z_540: [+7.31 +0.07 +8.89 -1.25 -9.28]
z_884: [-1.25 +8.89 +0.06 +7.30 -9.28]
z_537: [+7.31 +8.89 +0.08 -1.25 -9.28]
perm: [-9.28 -1.25 +0.08 +8.89 +7.31] | z_537
perm: [+8.89 +7.31 -1.25 +0.08 -9.28] | z_537
perm: [-9.28 -1.25 +8.89 +0.07 +7.31] | z_540
perm: [-9.28 -1.25 +0.08 +7.31 +8.89] | z_537

z_581: [+1.17 +2.24 +0.95 +2.08 -2.87]
z_95: [+2.16 -7.10 +2.28 +2.17 +3.62]
z_478: [-8.81 -8.40 -5.85 -8.37 +1.17]
z_347: [+2.16 -7.10 +2.28 +2.17 +1.18]
perm: [-2.87 +0.95 +1.17 +2.08 +2.24] | z_581
both z_581 z_478:  | [+1.17]

z_543: [-1.79 +2.54 +1.84 +0.47 -1.48 +0.81 -0.67 -3.85 -1.51]
z_545: [+0.05 +0.61 +1.22 +0.74 -2.54 -1.44 -1.81 +0.77 -0.08]
z_64: [+5.82 +2.19 +1.75 -2.48 +4.55 -2.97 -0.04 -1.48 -6.55]
z_988: [-2.67 +2.37 +1.84 +0.49 -2.12 +0.98 -0.75 -4.56 -1.45]
z_918: [+0.57 +1.39 -2.52 +6.77 -0.28 -5.04 +2.98 -3.93 -4.84]
z_568: [-2.03 -1.67 -3.40 +0.56 +2.42 +1.27 +4.67 -4.84 -1.57]
perm: [-4.84 -3.93 +2.98 -5.04 -0.28 +6.77 -2.52 +1.39 +0.57] | z_918
both z_918 z_568:  | [-4.84]

z_889: [+0.34 +4.77 +0.69 -0.22 +1.89 +1.60 +6.91 +4.31 +4.16 +4.75 +3.74 +4.04]
z_692: [-3.24 +1.61 +0.20 +7.81 -3.23 +4.84 +1.84 +2.09 +2.30 +1.11 +5.27 +3.09]
z_468: [+1.91 +0.08 +2.52 +2.98 +3.15 -0.46 +0.96 +2.32 +1.34 +3.41 -3.59 +3.40]
z_877: [+4.52 +5.46 -2.20 -4.14 -4.80 -0.73 -6.38 -3.33 +4.39 +1.89 -1.59 -4.48]
z_81: [-3.50 +0.09 +1.20 +6.68 -3.77 +4.35 +0.10 +0.46 +1.86 +0.16 +4.71 +2.22]
z_844: [+4.42 +5.06 -2.17 -4.23 -5.10 -0.95 -6.78 -3.58 +4.20 +1.91 -1.86 -4.68]
z_900: [+0.23 +4.52 +3.99 +3.92 +4.08 +0.88 +3.05 +3.63 +4.46 +6.68 +1.42 -0.27]
z_320: [-3.50 +0.09 +1.20 +8.85 -3.77 +4.35 +0.10 +0.46 +1.86 +0.16 +3.63 +2.22]
z_757: [+0.23 +4.46 +0.88 -0.26 +3.05 +1.42 +6.68 +3.99 +4.08 +4.52 +3.63 +3.92]
z_133: [-0.98 -0.62 -4.23 +2.24 +3.66 -2.10 -1.55 +5.98 -5.38 -4.76 +0.58 -3.01]
perm: [+0.23 +6.68 +4.46 -0.27 +3.05 +4.08 +3.92 +3.63 +4.52 +3.99 +1.42 +0.88] | z_900
perm: [+3.63 +0.23 +1.42 +6.68 +0.88 +3.99 -0.26 +3.92 +4.52 +4.08 +4.46 +3.05] | z_757
both z_757 z_81:  | [+6.68]

z_383: [-4.04 +6.62 +0.68 -2.88]
z_160: [-2.91 +4.91 +0.69 -2.71]
z_590: [+0.55 -2.70 +0.68 -2.91]
perm: [-2.71 +0.69 +4.91 -2.91] | z_160
both z_383 z_590:  | [+0.68]

